The symbols move the elements like this.
from | se fe ru
z696 | z30 z500 z500
z852 | z635 z852 z696
z15 | z833 z171 z171
z864 | z25 z297 z182
z871 | z558 z635 z171
z477 | z15 z714 z714
z541 | z374 z359 z359
z267 | z173 z374 z374
z25 | z359 z635 z871
z412 | z267 z541 z171
z300 | z278 z30 z448
z493 | z852 z171 z696
z663 | z162 z15 z15
z635 | z297 z393 z30
z468 | z730 z365 z365
z171 | z659 z359 z527
z529 | z864 z493 z493
z162 | z278 z412 z412
z730 | z369 z860 z860
z317 | z860 z300 z117
z500 | z182 z696 z278
z806 | z448 z696 z369
z359 | z86 z833 z833
z365 | z412 z173 z173
z117 | z86 z393 z135
z182 | z871 z297 z852
z527 | z173 z529 z182
z369 | z86 z135 z135
z86 | z500 z663 z162
z297 | z696 z558 z558
z558 | z500 z300 z300
z482 | z527 z25 z477
z833 | z714 z659 z659
z659 | z482 z864 z173
z30 | z558 z393 z393
z374 | z663 z477 z477
z860 | z135 z86 z86
z714 | z171 z482 z482
z135 | z117 z806 z792
z278 | z806 z730 z635
z393 | z300 z806 z135
z173 | z541 z663 z482
z448 | z730 z792 z730
z273 | z365 z267 z267
z792 | z468 z173 z273

In the rows, zero is written as 27.

Rows of some elements; one shown again gets a slightly different row:
z117	[ 29  27  28  36  46  24  36  29  26  34  25  12  16  34  11  24  24]
z635	[ 33  34  25  34  29  31  34  36  18   2  38  30  35  21  23  26  24]
z297	[ 38  31  18  37  27  35  18  30  19   6  30  29  41  19  28  26  31]
z482	[ 28  20  19  19  28  40  28  17  31  22  28  41  20  38  26  44  35]
z864	[ 34  34  13  29  30  44  16  16  19  21  34  31  38  30  21  24  30]
z860	[ 25  20  15  38  39  17  23  20  31  37  14  12  27  29  27  27  33]
z477	[ 36  18  29  20  29  35  28  29  34  27  18  41  16  31  33  43  38]
z714	[ 28  20  23  19  27  37  34  21  34  24  22  40  18  37  30  47  36]
z317	[ 27  25  27  42  48  29  23  27  25  28  20   6  22  35  23  29  27]
z696	[ 38  41  27  21  20  21  34  39  38  18  27  33  37  13  32  19  31]
z730	[ 18  17  18  30  29   5  23  22  37  28  20  18  33  34  34  26  35]
z714	[ 29  22  24  17  29  36  33  21  36  23  23  41  17  36  30  46  35]
z374	[ 40  12  36  26  25  30  22  32  23  36  16  39  11  21  29  30  31]
z300	[ 19  28  37  37  34  26  26  39  31   8  30  13  29  34  34  34  25]
z529	[ 34  46  30  19  26  44  16  22  33  34  35  21  35  31  23  20  28]
z365	[ 15  15  36  21  12  16  17  25  21  33  37  30  29  34  28  18  21]
z696	[ 38  41  27  21  21  20  33  39  38  19  27  33  37  13  31  21  33]
z15	[ 19  34  34  22  23  39  33  25  35  36  18  28  19  24  41  43  23]
z317	[ 27  25  26  43  46  28  24  28  25  29  20   6  22  36  21  28  27]
z374	[ 40  12  35  26  26  32  21  33  22  36  16  41  12  24  31  30  32]
z477	[ 36  18  29  20  28  35  27  27  34  28  17  41  14  32  32  45  37]
z864	[ 34  34  12  28  29  43  16  16  18  19  33  29  39  27  21  24  27]
z182	[ 41  33  13  29  26  36  17  24  23  18  30  33  44  19  25  22  32]
z30	[ 26  34  41  32  31  27  37  44  27   7  36  21  26  29  26  30  22]
z871	[ 32  30  15  36  29  42  21  24  14   9  33  31  38  22  27  32  24]
z864	[ 34  34  11  28  29  45  16  16  18  19  35  28  39  27  20  25  29]
z468	[ 12  15  31  22  16  11  18  22  27  29  36  27  33  39  29  19  27]
z359	[ 17  30  14  26  25  30  44  18  15  33  26  34  24  14  22  33  14]
z714	[ 29  22  23  19  29  37  34  22  35  24  23  41  17  35  31  46  36]
z297	[ 38  29  18  36  28  35  18  30  18   6  29  30  42  20  30  26  31]
z792	[ 19  11  32  22  20  10  20  25  26  31  36  29  27  40  19  16  28]
z30	[ 26  34  41  31  30  27  37  43  28   6  36  21  26  30  27  29  22]
z696	[ 38  41  27  22  21  20  33  39  38  17  27  33  38  14  32  21  33]
z493	[ 35  48  33  17  23  39  24  26  37  34  35  24  34  26  25  19  29]
z635	[ 35  35  26  34  29  30  33  37  20   2  36  30  35  20  24  26  25]
z659	[ 15  32  15  18  22  37  39  13  22  26  36  36  24  30  24  38  21]
z871	[ 33  30  14  37  29  41  21  25  14   9  32  30  38  23  26  30  26]
z852	[ 42  43  26  18  20  26  32  34  34  23  32  35  36  15  23  15  33]
z833	[ 14  33  17  20  24  31  48  17  25  27  29  37  22  24  26  41  19]
z833	[ 15  31  18  19  24  32  47  16  25  28  30  37  21  25  26  41  19]
z15	[ 19  33  34  21  24  39  32  25  36  36  19  28  18  24  40  43  23]
z529	[ 33  45  28  19  26  43  15  22  34  35  34  21  34  32  24  20  29]
z365	[ 14  15  37  22  13  17  17  24  21  34  36  30  30  34  27  16  22]
z25	[ 30  27   9  31  31  40  29  18  12  15  32  37  34  25  18  31  24]
z365	[ 14  15  36  21  13  17  16  25  21  34  35  30  30  35  26  16  21]
z635	[ 33  36  26  34  31  31  33  38  19   2  37  30  36  20  24  26  24]
z448	[ 14  17  25  25  27   5  25  25  39  21  26  20  32  38  33  28  34]
z273	[ 29   9  38  26  19  18  16  30  18  34  33  35  23  31  21  14  27]
z477	[ 35  17  30  22  29  37  27  27  34  27  17  42  14  32  32  44  38]
z393	[ 25  33  41  33  37  23  41  39  27  17  36  18  20  33  18  28  21]
z173	[ 16  15  35  19  13  25  18  19  17  35  38  36  23  36  24  21  20]
z412	[ 18  23  39  30  17  28  22  29  17  43  23  24  24  15  37  21  15]
z558	[ 28  29  29  40  29  32  21  35  22   2  31  23  37  25  36  31  27]
z317	[ 28  23  27  42  46  29  24  28  26  28  19   7  21  35  22  29  27]
z135	[ 29  25  26  32  43  15  38  29  30  35  26  15  18  35  11  20  27]
z500	[ 37  34  20  29  22  17  30  35  34  16  23  31  39  10  37  21  34]
z635	[ 33  35  25  34  29  31  33  37  19   4  35  29  36  21  23  26  24]
z182	[ 42  34  13  31  27  37  17  23  24  17  30  34  42  19  25  23  33]
z171	[ 17  43  28  17  21  45  31  20  32  34  28  28  25  28  35  40  19]
z267	[ 37  11  39  27  21  26  15  32  16  37  24  38  18  25  23  17  27]

Start, symbols taken left to right, then the element you end at.
Answer with the element's row, about right, then its name.
[ 28  23  22  18  28  36  34  21  35  25  22  41  17  35  31  47  35]
fe -> [ 29  20  20  17  28  41  28  18  30  22  28  41  23  39  27  43  35] z482
[ 20  27  40  37  35  27  27  39  29   7  31  13  30  34  35  34  24]
ru se fe fe -> [ 28  25  16  38  38  20  29  23  27  43   9  14  25  15  29  26  25] z86
[ 27  26  17  38  38  20  30  24  27  42   9  15  24  15  29  26  27]
se se -> [ 42  33  12  30  26  37  17  24  22  17  30  33  42  19  25  21  33] z182
[ 23  28  36  28  26  34  23  29  30  43  11  24  18  18  42  35  21]
ru -> [ 18  33  34  21  23  40  33  25  36  37  19  27  18  23  42  44  25] z15
[ 15  17  27  25  25   5  26  26  40  21  26  21  32  38  34  29  34]
se -> [ 18  16  18  30  29   7  24  21  39  29  20  18  33  34  33  27  35] z730
[ 37  30  19  36  29  35  17  30  18   5  31  30  40  20  30  26  30]
se -> [ 38  40  28  22  20  18  33  39  37  18  29  32  36  13  30  20  33] z696
[ 42  42  25  19  19  27  32  33  33  24  31  34  35  17  24  15  33]
ru -> [ 38  41  27  22  20  19  33  39  37  17  27  32  35  13  30  21  33] z696
[ 20  30  34  32  23  27  21  30  24  40  14  17  24  11  43  26  19]
fe se ru fe -> [ 35  19  28  20  29  34  27  27  34  28  19  42  15  31  33  44  38] z477
[ 38  40  28  23  20  19  34  39  37  17  27  33  37  14  31  19  32]
fe se -> [ 41  33  13  31  27  37  17  25  21  18  30  32  43  19  25  21  33] z182
[ 18  18  19  30  28   7  22  22  38  29  20  17  33  35  33  27  36]
ru ru se -> [ 37  33  21  30  22  18  31  37  33  16  22  30  39   9  37  22  34] z500
[ 36   9  39  26  21  25  15  34  17  38  25  38  18  25  23  18  27]
se -> [ 16  15  35  21  12  24  18  19  17  38  37  35  24  35  24  21  22] z173
[ 19  31  15  25  25  28  44  19  16  31  26  35  23  16  24  31  14]
ru fe -> [ 15  32  15  17  24  38  39  12  23  24  36  36  26  32  24  38  21] z659
[ 18  25  39  30  17  28  20  29  18  43  23  23  24  15  38  21  15]
fe -> [ 22  22  25  27  20  26  38  25  10  38  24  37  17  12  25  26  14] z541
[ 26  32  40  31  37  23  41  40  26  17  34  18  20  35  17  29  21]
se ru -> [ 14  16  25  26  27   5  26  26  40  22  27  20  33  38  33  27  34] z448
[ 27  25  27  41  47  27  23  28  27  30  20   6  22  34  22  29  26]
se se se -> [ 30  28  28  37  46  25  35  29  25  35  26  11  16  32  11  24  24] z117
[ 18  31  14  25  24  28  44  20  17  33  27  35  24  15  23  32  14]
ru ru -> [ 16  32  15  17  23  37  39  12  23  24  35  37  24  31  24  39  21] z659
[ 20  29  28  32  26  12  29  37  37  17  19  18  34  17  44  29  29]
se -> [ 27  31  30  25  31   4  44  36  39  23  26  21  26  30  24  24  31] z806
[ 23  24  27  27  19  26  37  24  10  38  23  36  17  12  25  24  13]
ru ru -> [ 16  32  18  18  22  31  48  15  25  28  28  36  21  25  25  41  20] z833
[ 30  25  26  32  42  16  38  30  30  34  26  16  17  35  10  22  29]
fe ru -> [ 28  23  20  31  39   9  39  24  34  36  19  17  22  31  16  23  32] z369
[ 38  31  19  35  28  35  16  29  18   6  30  29  41  20  30  25  30]
se fe -> [ 37  35  23  29  22  18  30  35  34  17  22  31  39  10  38  22  33] z500
[ 17  14  35  19  14  25  18  20  17  37  36  36  23  37  24  22  20]
ru -> [ 28  20  20  18  28  41  29  16  30  23  28  41  21  41  26  45  35] z482
[ 33  46  30  19  25  44  18  22  34  32  35  21  35  31  24  20  29]
fe -> [ 35  48  33  16  22  38  24  26  38  34  34  24  34  26  26  20  29] z493
[ 19  29  29  34  25  13  30  36  37  16  20  18  35  18  44  31  29]
fe ru -> [ 27  19  14  37  40  18  25  19  30  37  14  12  28  28  27  26  32] z860
[ 31  38  25  18  24  50  13  14  29  30  36  27  33  36  24  29  31]
se fe se ru -> [ 18  24  38  30  16  28  20  31  17  44  22  24  24  14  37  21  14] z412
[ 24  20  14  38  40  16  25  20  31  37  14  12  28  29  27  27  32]
fe -> [ 27  25  16  37  37  21  30  24  26  41  10  14  24  16  29  25  26] z86
[ 18  42  30  17  22  46  31  19  30  32  28  29  24  27  36  40  19]
se se -> [ 28  20  20  18  28  40  29  19  30  23  28  41  22  39  27  43  36] z482
[ 14  14  37  22  13  16  16  26  20  32  36  30  30  35  26  16  21]
fe ru fe se -> [ 18  31  15  25  24  28  46  19  16  32  26  35  23  15  22  31  14] z359
[ 42  43  25  18  19  26  32  33  34  24  32  34  36  17  24  16  33]
fe se -> [ 35  35  25  34  28  33  35  38  19   2  36  30  35  21  24  25  25] z635
[ 19  33  35  21  24  39  33  25  35  36  17  26  17  23  40  44  23]
se ru -> [ 15  31  17  17  23  39  39  12  22  24  35  36  25  31  25  40  21] z659
[ 27  24  27  41  47  28  24  27  26  30  19   6  22  36  23  29  26]
ru se se -> [ 37  34  21  29  22  18  30  36  33  16  22  30  38   9  38  23  34] z500
[ 13  14  30  22  17  10  18  22  27  29  34  29  33  38  28  19  27]
se ru ru fe -> [ 23  27  36  28  26  34  22  28  29  43  11  24  17  18  43  36  22] z663
[ 18  17  18  29  30   7  23  20  38  29  19  18  33  35  35  28  35]
se -> [ 28  23  19  30  40   9  38  25  34  36  20  17  21  29  16  24  31] z369
[ 18  33  34  21  24  39  32  24  36  35  19  29  18  24  43  44  24]
ru fe -> [ 17  31  13  25  25  28  45  20  16  33  27  34  23  15  22  31  14] z359
[ 25  33  41  32  37  24  41  41  28  15  34  19  20  36  17  29  21]
se fe fe se -> [ 19  28  38  37  35  27  26  38  28   8  30  14  28  36  34  33  25] z300
[ 41  34  12  29  26  37  16  25  23  17  29  34  42  19  27  21  31]
ru ru fe -> [ 36  35  22  29  22  18  30  34  32  17  22  32  39  10  37  23  34] z500
[ 34  49  33  17  23  38  23  26  39  34  34  24  34  27  26  19  30]
ru ru fe -> [ 38  41  27  22  21  19  34  38  38  18  28  32  37  13  31  20  33] z696
[ 14  17  26  27  26   6  26  27  40  20  27  19  32  38  33  29  34]
ru -> [ 18  17  17  29  30   7  23  21  37  29  21  18  35  35  34  27  35] z730
[ 12  15  30  22  14  10  18  21  27  30  36  27  32  38  29  19  28]
se -> [ 17  17  16  30  29   8  22  21  39  28  20  18  34  35  33  28  35] z730
[ 17  42  29  17  22  45  30  19  32  35  28  27  24  26  35  40  19]
se fe se -> [ 29  28   8  31  31  39  29  18  12  14  31  37  34  24  18  31  23] z25
[ 19  12  33  22  20   9  22  26  28  30  36  29  28  40  20  16  29]
se -> [ 12  15  30  22  15   9  17  22  27  29  36  27  31  39  28  19  26] z468
[ 34  16  28  21  28  36  27  27  34  27  18  42  14  31  33  44  37]
se -> [ 19  33  32  22  25  39  33  25  35  36  20  28  17  24  41  44  24] z15
[ 27  19  14  38  42  17  24  20  31  36  14  11  28  28  26  27  32]
fe fe fe -> [ 19  33  34  21  24  40  32  26  34  37  19  27  17  23  42  44  22] z15
[ 19  28  35  32  22  27  21  29  24  40  15  17  25  12  44  25  19]
fe fe ru fe -> [ 15  32  17  18  23  31  48  17  25  28  29  36  20  24  26  40  18] z833
[ 17  11  31  22  19   8  21  25  27  30  34  27  26  42  19  16  28]
ru se se -> [ 18  24  38  30  18  28  20  29  19  44  22  26  25  14  35  21  14] z412
[ 18  17  17  30  29   6  24  22  38  27  21  17  32  35  35  27  34]
fe se ru -> [ 19  11  33  22  20   9  21  25  27  30  36  28  28  42  20  16  29] z792
[ 17  30  15  27  25  28  47  20  17  32  25  35  23  15  23  33  15]
se se -> [ 37  36  21  28  22  19  28  36  34  16  21  31  38   9  37  22  34] z500
[ 16  19  25  27  27   6  25  26  41  20  27  19  33  40  33  28  33]
fe ru ru fe -> [ 40  13  34  26  26  30  21  32  22  35  15  41  13  22  30  30  32] z374
[ 30  28  28  36  45  26  35  31  25  35  24  12  16  34  12  23  25]
fe fe -> [ 27  30  30  26  33   4  45  36  41  23  27  21  24  30  23  25  31] z806
[ 18  29  28  32  26  12  31  39  38  18  20  18  35  18  44  30  29]
fe ru fe ru -> [ 18  29  34  32  24  26  22  31  24  42  15  18  25  11  43  26  19] z162
[ 36  10  37  27  21  25  15  33  16  37  23  37  19  26  24  18  27]
fe fe -> [ 36  18  29  21  30  35  27  28  34  28  18  42  15  32  33  43  38] z477
[ 33  29  14  36  30  41  21  24  14   8  31  31  38  22  28  30  24]
se se -> [ 38  34  22  28  22  19  30  36  33  16  20  30  38   9  37  23  33] z500
[ 38  30  19  36  28  34  18  30  19   6  29  30  41  20  30  24  31]
ru -> [ 28  28  29  40  30  33  21  36  21   1  31  21  36  24  36  33  27] z558
[ 15  31  18  19  23  30  47  17  23  28  29  37  21  25  26  41  20]
se fe ru fe -> [ 28  22  22  18  28  37  34  22  36  25  23  40  17  35  30  47  36] z714
[ 30  28  29  35  46  25  35  30  26  33  24  11  17  33  10  24  25]
se -> [ 27  25  15  37  38  22  29  24  26  42  10  16  24  15  29  26  26] z86
[ 19  11  32  21  21   8  22  26  27  30  36  28  27  41  19  17  30]
ru fe -> [ 36  11  40  27  22  25  17  32  16  38  23  37  18  26  24  17  27] z267
[ 36  19  27  21  29  34  28  27  33  28  17  42  15  33  32  44  36]
fe se ru -> [ 31  38  27  19  24  49  13  15  30  31  35  27  31  36  26  28  31] z527
[ 17  17  17  29  29   7  22  22  38  28  20  18  33  34  34  27  34]
fe fe se -> [ 36  34  22  29  22  18  29  35  33  16  21  31  39   9  38  22  35] z500
[ 39  12  35  26  25  31  21  33  23  36  15  41  12  22  29  31  32]
ru se ru se -> [ 17  32  17  18  23  38  37  12  22  24  34  35  25  32  23  39  22] z659
[ 17  43  29  19  21  47  31  20  31  34  28  29  25  27  36  40  19]
fe ru ru fe -> [ 34  33  11  29  30  45  17  16  20  20  34  29  38  27  22  24  28] z864
[ 35   9  40  27  21  26  16  33  16  37  25  38  19  24  23  18  26]
ru ru ru se -> [ 18  42  30  18  22  46  31  20  32  34  29  28  24  26  35  40  19] z171
[ 39  42  28  22  20  19  34  39  37  17  26  32  36  13  32  19  33]
fe se fe fe -> [ 30  29  30  39  31  33  20  37  22   1  32  23  36  24  36  32  27] z558
[ 26  20  13  37  42  16  24  21  30  37  12  12  27  29  27  26  33]
se -> [ 31  25  25  33  41  16  39  28  31  36  26  16  18  35  11  23  27] z135
[ 32  30  15  36  29  40  21  25  15   8  32  31  38  22  26  30  27]
fe ru -> [ 25  35  43  31  30  27  37  43  27   8  36  23  26  29  27  29  22] z30
[ 42  34  12  30  26  37  16  25  22  18  30  33  43  19  26  22  33]
ru se -> [ 34  36  26  33  28  31  33  36  20   2  36  32  35  20  22  25  23] z635
[ 39  34  21  30  21  18  29  36  33  17  21  31  38   9  37  22  34]
fe ru -> [ 39  35  22  28  22  19  29  36  34  16  21  30  38   8  38  23  33] z500
[ 35  17  27  20  29  34  28  28  34  27  18  41  15  33  33  43  37]
ru -> [ 28  21  23  18  28  38  33  22  36  24  23  41  17  36  31  47  36] z714
[ 30  25  26  32  42  14  39  29  29  35  26  15  17  35  10  21  28]
fe se se ru -> [ 25  20  14  38  40  17  23  21  30  36  14  11  27  29  27  27  33] z860
[ 39  39  29  21  20  21  33  39  38  17  26  32  37  13  32  20  33]
fe se fe -> [ 37  30  18  35  28  36  18  30  20   6  29  30  41  21  29  26  30] z297
[ 15  15  36  22  14  17  16  26  21  33  37  30  30  36  27  16  21]
ru fe ru fe -> [ 18  41  30  18  21  46  32  20  32  35  28  28  24  26  35  40  18] z171
[ 39  41  27  21  21  20  34  38  37  17  26  32  37  13  30  21  32]
se ru fe -> [ 26  30  31  26  31   4  46  36  40  23  27  21  24  31  22  23  32] z806
[ 41  34  12  30  26  36  16  23  23  16  31  33  41  19  25  23  32]
se fe -> [ 35  36  26  33  29  31  33  37  20   2  37  31  35  21  23  26  25] z635
[ 15  31  16  17  21  39  38  12  23  24  35  36  24  31  23  38  22]
ru se fe fe -> [ 14  31  18  18  23  32  46  17  25  27  30  36  20  24  27  39  20] z833
[ 38  35  22  28  22  18  30  36  33  17  21  31  39   9  37  22  34]
se -> [ 43  34  13  30  27  38  18  24  23  18  30  33  43  20  25  21  33] z182
[ 14  17  25  26  27   5  26  27  39  21  26  19  33  40  34  27  33]
fe fe fe -> [ 22  27  35  29  25  33  22  29  29  44  11  23  18  17  44  34  21] z663
